Facts:
z493 | μ z645 z347
z776 | μ z5
z989 | μ z116
z155 | ω z103 | μ z347
z237 | ω z838 z18
z271 | ω z591
z850 | μ z347
z963 | ω z386 | μ z155
z783 | ω z466
z585 | ω z139
z382 | μ z332
z865 | μ z463
z84 | ω z520 | μ z319
z917 | μ z155 z347
z65 | μ z937
z260 | ω z334 | μ z826 z990
z378 | ω z314 | μ z307 z319
z891 | μ z532
z604 | ω z386 | μ z493 z319 z669
z130 | ω z313 | μ z899 z523 z591
z645 | μ z116 z319
z738 | ω z585 | μ z116
z887 | ω z818 z332 | μ z846 z347 z319
z305 | ω z89
z932 | ω z975 z591
z975 | ω z313
z233 | μ z826 z116 z794 z347
z990 | μ z319
z136 | μ z384
z882 | μ z116
z918 | ω z770 z493 | μ z783 z347
z164 | μ z932 z702
z366 | ω z783 z776 z275
z534 | ω z778 z88
z593 | ω z18 | μ z181
z706 | μ z382
z976 | ω z366 | μ z608
z54 | μ z116 z593
z334 | ω z941 | μ z76 z437
z363 | μ z347
z533 | μ z885
z277 | ω z934 | μ z116
z5 | ω z626 z314 | μ z934
z611 | ω z326 | μ z520
z741 | ω z594 z334 z260 | μ z887
z758 | μ z493 z319
z941 | ω z255
z501 | μ z260
z76 | μ z794
z441 | ω z476
z339 | ω z501 | μ z177
z669 | ω z532 z347
z253 | μ z307 z116 z737
z463 | μ z885
z453 | ω z567 z622 z375
z314 | ω z626 | μ z237
z594 | μ z591
z476 | ω z277
z230 | ω z271 | μ z347
z385 | ω z846 | μ z347
z313 | ω z230
z44 | ω z311
z327 | μ z155 z669
z880 | ω z493 | μ z116
z259 | ω z366
z429 | ω z88
z608 | ω z990 z523 | μ z737
z922 | μ z899 z885
z520 | μ z347
z664 | ω z255 | μ z347
z35 | ω z476
z437 | ω z191 z501 z669 | μ z899 z713 z347
z529 | ω z775 | μ z116 z155
z838 | ω z593 z237
z386 | μ z233 z314 z776 z347
z311 | μ z347
z775 | μ z702 z347 z591
z78 | μ z155
z137 | ω z741
z713 | μ z937
z255 | μ z645
z103 | ω z164 z989
z89 | ω z818 z887 | μ z704
z523 | μ z645
z819 | μ z237
z892 | μ z937 z347
z591 | μ z937 z116 z347
z628 | μ z271
z660 | ω z523
z950 | ω z826 z44
z332 | μ z441
z394 | ω z18 | μ z937 z237
z527 | ω z819 z996 | μ z990 z608
z421 | ω z339 z437 | μ z527
z395 | μ z532 z152
z890 | ω z253
z532 | ω z421 z669 | μ z347 z319
z626 | ω z84 | μ z347
z937 | ω z737 | μ z347 z319
z307 | μ z116 z347 z319
z294 | μ z776
z543 | μ z347
z496 | μ z737
z181 | ω z386 | μ z846
z736 | μ z253
z702 | ω z975 | μ z937
z384 | ω z44 z766 | μ z116 z347
z152 | μ z737 z319
z454 | μ z737
z466 | ω z346 z976 z776 z259
z567 | ω z543 | μ z622
z934 | ω z277 | μ z543 z347
z906 | ω z164 z989 | μ z271
z846 | μ z384 z990 z645 z347
z737 | ω z181 z386 | μ z155 z794
z462 | ω z441 | μ z794 z347
z254 | μ z532
z166 | ω z382 | μ z116
z400 | ω z967 | μ z84
z319 | ω z567 z543
z53 | ω z421 | μ z116 z84
z346 | ω z366 z466 z78 z275
z191 | ω z437 | μ z532
z909 | μ z405 z645 z882
z405 | ω z846 z996 | μ z826 z319
z852 | μ z794
z826 | ω z311 z44 | μ z885 z347
z778 | ω z523
z622 | μ z384
z818 | ω z675 z899 | μ z53
z770 | ω z918 | μ z116 z885
z570 | μ z493 z347
z177 | μ z937
z899 | ω z887 z332 | μ z347

Known rows:
z254: [-7 -9 -4  8 -4  6 -1  0  0 -6 -2 -3  1 -4 -4 -8 -8 -5 -2  6 -3  4 -1 -2
  1  0 -4  8  0]
z783: [-11  -2   6  11   9  -4  -5 -17   0  -5   7   3   0   8   7  10  15  13
  -1  -6   8  -7   4  -4  17  -2   9  -5   2]
z493: [ -3  -9  -1  -8   6  -9  -7  15  18 -12   6 -13   5   2  10  -6 -20 -16
  14   7  -1 -14   4  -1 -15  -5   4   3  -7]
z437: [  6   4   2 -39   3  -4  -5  16   8  -2  -3  -8  16   5  -4  -8 -11  -9
  11   2   5  -8  -3 -18   9   1   6  -2   4]
z441: [ 1 -7  5 10  4 11  0 -8 -8  4  1 10 -4  1  6  3 -3  2  1 -6  5  3 -4 -3
  5  2 -1 -4 -2]
z277: [  1  24  -6   2 -29   9  -7  19 -12  -2  -9   9  -3   4  -6  21  16   7
 -17  -3  -1  -4  -2  15 -10  -4  16   0 -13]
z382: [ -7  -6  -9   7  -4   8  -4  -3   0  -2   0 -10  -3  -4  -4   3  -7  -5
   0   3   0   3   0  -2   1   0  -2   4  -1]
z523: [ -1 -11 -15  22 -18  22 -12   1  12 -27   4  -7   0  -3  -3  23 -17 -20
  -5   9  -1   4  16  -1  -4  -3  -9   4  -4]
z233: [  8  20  -5 -19  -9 -11  -2  12   6   2   0  -3   2  10  -1   4   7   0
  -5   1  -6 -12  -8   3 -11  -3  13   1  -3]
z339: [ -3  -1  -5 -15  -4   9  -3   9  -2  -1  -9  -6   9   0 -14   2  -4  -1
   2   1   9   5   5 -13  14   4  -5   0   2]
z191: [ -7  -8  -5  -9 -10   5  -4  10   4  -8  -9   1  11   0 -13  -3 -10  -2
   1   7   6   7  -1 -15  14   4  -6   5  -2]
z585: [ 1 -3  4 10  5  7 -1 -7 -5  3  2  9 -3 -1  4  6 -1  3  1 -6  5  4 -2 -2
  5  2 -1 -6 -1]
z35: [  4  -6   7   7   4  11   4  -7 -10   4   1  16  -2   1   6   1  -2   4
  -2  -9   4   0  -4  -3   5   3   0  -1   1]
z319: [ -1 -10  25  17   1 -29  19  -1  -6  -2 -10  25   0  10  11 -23  -1  12
  -3   2   4  18   2  11  -3   3  -9  -5  -2]
z152: [ -9  -4   0  10  -6 -41  23  -2  11   2 -12  -7  -3  15  -5 -18   7  15
 -10  15  -4  17   5   8 -10   5 -20   5  -1]
z850: [ 10   4   6 -30  14 -18  -1  10  14   0   9 -10   7   7  12 -10 -10 -12
  13   1  -4 -20  -3  -4 -12  -4  11  -3   3]
z384: [ 12  12   1 -24 -12   5  -2  27  -1  -5   0  14   9   4   7   2   3  -5
  -6  -4  -6 -26  -4   6 -17  -7  21   7  -8]
z713: [  1  -4  -2 -18  12  10   6   0 -21  11  -6 -36   0 -16  -9 -19   6 -11
   7  -2   4   5  33  14   2  -6 -11  -3  17]
z570: [  5  -1   5 -18  11 -14   0   8  12  -2   6  -7   6   5   9 -10  -9 -10
   9   2  -3 -14  -1  -3 -10  -3   6   0   0]
z529: [  6  16 -14  -6 -20  10   4  11  -2   4  -5   7   0   7  -8  18  20  13
 -17  -3  -5 -11  -1   6 -10   0   5   8  -6]

Rows:
No name comes twice in this set of rows, the named rows included.
[-17   1   1  14   8  -8 -10 -17   2  -5   6 -11  -5   8   5  13  12  11
   1  -3  10  -3   5  -3  15  -2   9  -9  -1] | z275
[  2  -8   4   9   5  14   1  -7 -10   4   1   9  -3  -4   3   1  -2   1
   1  -7   5   2   1  -2   6   2  -2  -3   2] | z237
[-23  -3 -11   9  -1  -4 -10 -13   6 -10   5 -22  -1   4  -3   7   8   2
  -2   4   3  -7   7  -3  12  -4   8   4   0] | z776
[ -7  -7  -7   7  -4  10  -1  -2  -3   0   0 -11  -4  -1  -2   1 -10  -6
   0   2   1   2   0  -1  -1   0  -1   5  -2] | z567
[  1  -2 -33 -13  -8  -7  27 -11  14  23   0 -29  -8  22 -13   9  12  18
 -19   1  -7 -13  -6  -7 -15  10 -16  18   4] | z737
[ -7 -13  -6  11  -6  13  -4   5   1 -10  -2   4   2  -7  -3  -1  -6  -5
  -2   3  -2  -1   4  -1  -1  -1  -4   9  -4] | z909
[  7  -6  23 -31  18 -37  23  13  -8   6  -9 -20   8   3  11 -47  -2  -9
  10   4   1  -1  26  19 -16  -8  -6  -3  13] | z937
[  1  -2   4  -5  -1   8  -2   4   0   1  -7  10   6   6  -6  12  -2   7
   5  -5  14   7  -1 -16  18   8  -4  -8  -2] | z669
[ 10   1   0 -26   8 -11   8   4  10   6   6  -7   5  11   8  -8  -5  -4
   3  -1  -5 -19  -6  -6 -11  -1   6   4   4] | z462
[ -9   1  -9  -8  -9   3  -8   8   5  -3  -8 -13   5   3 -14   7  -9  -3
   4   6   9   9   0 -15  14   4  -3  -2  -3] | z501
[  7   4   3 -29  13 -22  -2  10  14   2   9 -21   3  11  14 -10 -17 -17
  16   1  -2 -19  -6  -3 -15  -5  13  -4   0] | z520
[  3   3  -1 -17   8  -9  -4   6   6   1   5 -20   1   0   4  -6  -7 -12
  10   2  -1  -9   3   0  -8  -4   5  -2   2] | z775
[  1  17  -6   3 -21  10  -5  14  -8  -3  -6  11   0   0  -6  15  14   6
 -14  -2  -2  -3   0   9  -6  -3  10   2  -8] | z54
[-18  -4  -9   5  -1  -6  -2 -13   5  -7   3 -13   1   6  -3   3  14   9
  -7   3   0  -9   7  -4  12  -3   5   8   3] | z976
[  9   1   5 -21  10  -9   1   6   8   1   6  -2   6   4  10 -10  -7  -9
   8  -1  -3 -15  -4  -4  -8  -3   8   0   2] | z918

Now the same nodes, written a new way:
Known rows:
z136: [  2  -4   6  -2   0   1   2  -5   3  -1  -3  -2  16  -7  -3  -1   8  12
   4   8  -9   1 -11   5   2  -2  -4 -10   1  13]
z917: [  3   0   7   0   4  -2   0 -10   3  -9  -2  -2  12   0  -2  -9   7  13
   2  13   1   6  -4   5  -1  -1   1  -9  12  35]
z307: [  0 -11   1  -4  -2   5   3  -2   8   1  -4  -3   2  -8  -3  -1   9  14
   3   8  -8  -3 -11   8   4  -7 -12 -11   0   9]
z233: [  3  -4   7  -6   3   2  -2  -9   6  -2  -2  -4  19  -5  -3  -3   7  12
   7  15  -3   8 -10   4  -3   3   0 -10   0  28]
z332: [-26   7 -17   5  16 -23  -4 -23 -11   4  -8  11   5  39  -7 -10 -23 -13
 -15 -10 -19 -32 -21  -1 -14  15   5   1   1 -37]
z736: [ -2 -11   1   1   0   4  -5  -9   3  -2  -2  -3  12  -8  -1  -6   7  12
   6   8  -4   6  -8   7  -2   2  -4  -5 -12  13]
z941: [ -2   8  -3   8  -1  -3  -3   5 -15   1   5   2  -3   4  -1   1  -9 -15
  -2 -14   4  -1  13  -9  -3   7  11  14  -9 -23]
z465: [  0  13  -1  10   6   2  -4   0 -14   2   5   6  -1   7  -2   2   0 -13
  -1 -14   4  -4   3  -3  -2   8   9  20  -7 -23]
z429: [ -1   9  -3   7   0  -3  -2   4 -14   0   4   4  -3   3   1   2  -6 -15
  -2 -14   4   2  12  -7  -2   6  11  15  -8 -25]
z253: [ -2 -12   1  -1   1   4  -5  -9   6   0  -2  -4  11  -8  -1  -6   8  13
   7  11  -5   7 -10   7  -1   0  -5  -6 -11  17]
z382: [-25   9 -16  11  12 -22  -8 -23 -12   6  -5  13   3  41  -9  -8 -25 -11
 -11 -11 -21 -38 -19  -3 -11  16   2   0  -1 -33]
z454: [ -4  -5  -2  -1   7   5 -12 -13   9  -2   2  -2   2   2   3 -13   5   8
   5  14  11  16  -1   4  -9   7  -1   4 -10  29]
z294: [ 8  9  8 -1  6 -1  3 -5 -1 -7  1  2  8  7 -3 -2  4  5 -1  5  1 -1 -3  0
 -2 -1  6 -3 17 22]
z463: [ 13   7  10 -15   2   1   4   4   2  13  -2  -4  23  -4  -6  15   6   3
   9   9 -11  -5 -18  -6   1   8   2  -6   2  -4]
z84: [ -4 -18 -11  -4  -8   7   4   7  11   6  -1  -7 -20 -11   1   1   0   6
  -2   0  -3  -6   3   4   4 -11 -16 -11  -4  -9]
z594: [  3  -5   6  -1   0   1   3  -4   2  -3  -3  -1  11  -6  -5  -3   7  12
   1   6  -8  -1  -8   5   2  -5  -3 -10   7  15]
z462: [  0  -3   5  -4   0  -5  -3 -11   5  -8  -1  -3   6  -5   3 -12  -4  10
   4  16   7  19   3   0  -5   2   7  -9   1  39]
z421: [-18 -22   3   6   1   6   2  -3   7  -5   2   6   0  -8   5 -13  -9   0
  10   6   8  15  11  -2   2  -2  -3  -1  -4  16]
z237: [ 12   9  -6 -11   0  11   4  14  -4  14  10  -1 -41   9   7   9  -5 -20
 -10  -1  17 -39  12  -4   2 -24  -6  -7  13 -14]
z989: [  0 -12   6  -2  -3   3   0  -5   0   3  -4  -5  20 -13  -6   2   9  14
   7   6 -15   2 -15   6   4  -1  -6 -11 -12   4]

Rows:
No name comes twice in this set of rows, the named rows included.
[  0 -15 -10  -8  -2  12   1   5  15  11  -4  -5 -12  -9  -2   8   9   9
   2   3  -8 -12 -13   7   4  -7 -20  -8  -7 -14] | z645
[-26   9  -8  17  10 -25  -7 -27 -17  -2  -4  14  12  38 -11 -12 -23  -8
 -10  -9 -22 -31 -17  -1 -11  16   6  -2   0 -22] | z706
[  3  -2   9   2   2  -1   4  -9   3  -8  -3  -1  11  -3  -4  -7   8  16
   1   8  -7   3  -7   7   2  -4  -2 -12  12  29] | z570
[ -2 -11   9  -3  -5  -5   1  -6   2  -5  -5  -4  18 -11   0  -6   1  12
   5  10  -8  10  -3   3   0  -1   0 -14  -5  24] | z529
[ -5 -16   5   4  -9  -3   5  -5   1  -8  -2  -4   6 -13  -3 -10   2  13
   0   4  -9   6   4   8   5 -11  -4 -17  -2  19] | z378
[ 12   7  17  -6   3  -4   6  -5  -2  -1  -4  -2  32  -4  -8   4   8  10
   7  11 -12   4 -14   0   0   3   6 -12  10  22] | z922
[  3  -5   1  -7   1   5   2  -1   8   6  -3  -3   7  -4  -3   5   7   8
   3   7  -7  -6 -12   4   2  -2  -7  -7   1   3] | z622
[  2  -9  13   2  -6  -8   7  -4  -4  -9  -3  -5  20 -11  -6  -7   1  13
   2   6 -11   8   0   3   3  -7   3 -18   6  27] | z130
[ -8 -21   3  -1  -7   3   7   3   5   2  -4  -2   7 -19   0   0  -1   7
   6   2 -10   0  -3   2   7  -7 -10 -13  -8  -2] | z53
[ -2  13  -4   9  -2  -5  -3   1 -13   2   1   8  -8  -1  -2   3  -9 -14
  -3 -13   8   4   6  -9   0   7  13  15 -10 -21] | z35
[  2 -10   3  -6  -6  -1   5   2   3   1  -2  -6   4 -10  -3   1  -1   6
   1   7  -6   2   2   0   2  -6  -4 -14   1   9] | z260
[  4 -10  -2 -12  -6   1   1  10  13   9  -1 -10  -3  -9  -4   8  -1   9
   2   8  -8   0  -1  -4   0  -2 -11 -14   1   2] | z384
[ -3 -11   4   7  -2   2   5  -8   0  -9  -3   0   7  -8  -5  -9  10  16
   1   3 -10   0  -6  11   6 -10  -7 -12   3  20] | z758
[ -9 -16  -4  -7  -2   9  10   9  20   4   1   3 -17  -5   5   3  -8   0
   3   5   6  -5   6  -4   6 -10 -15  -8  13   3] | z532

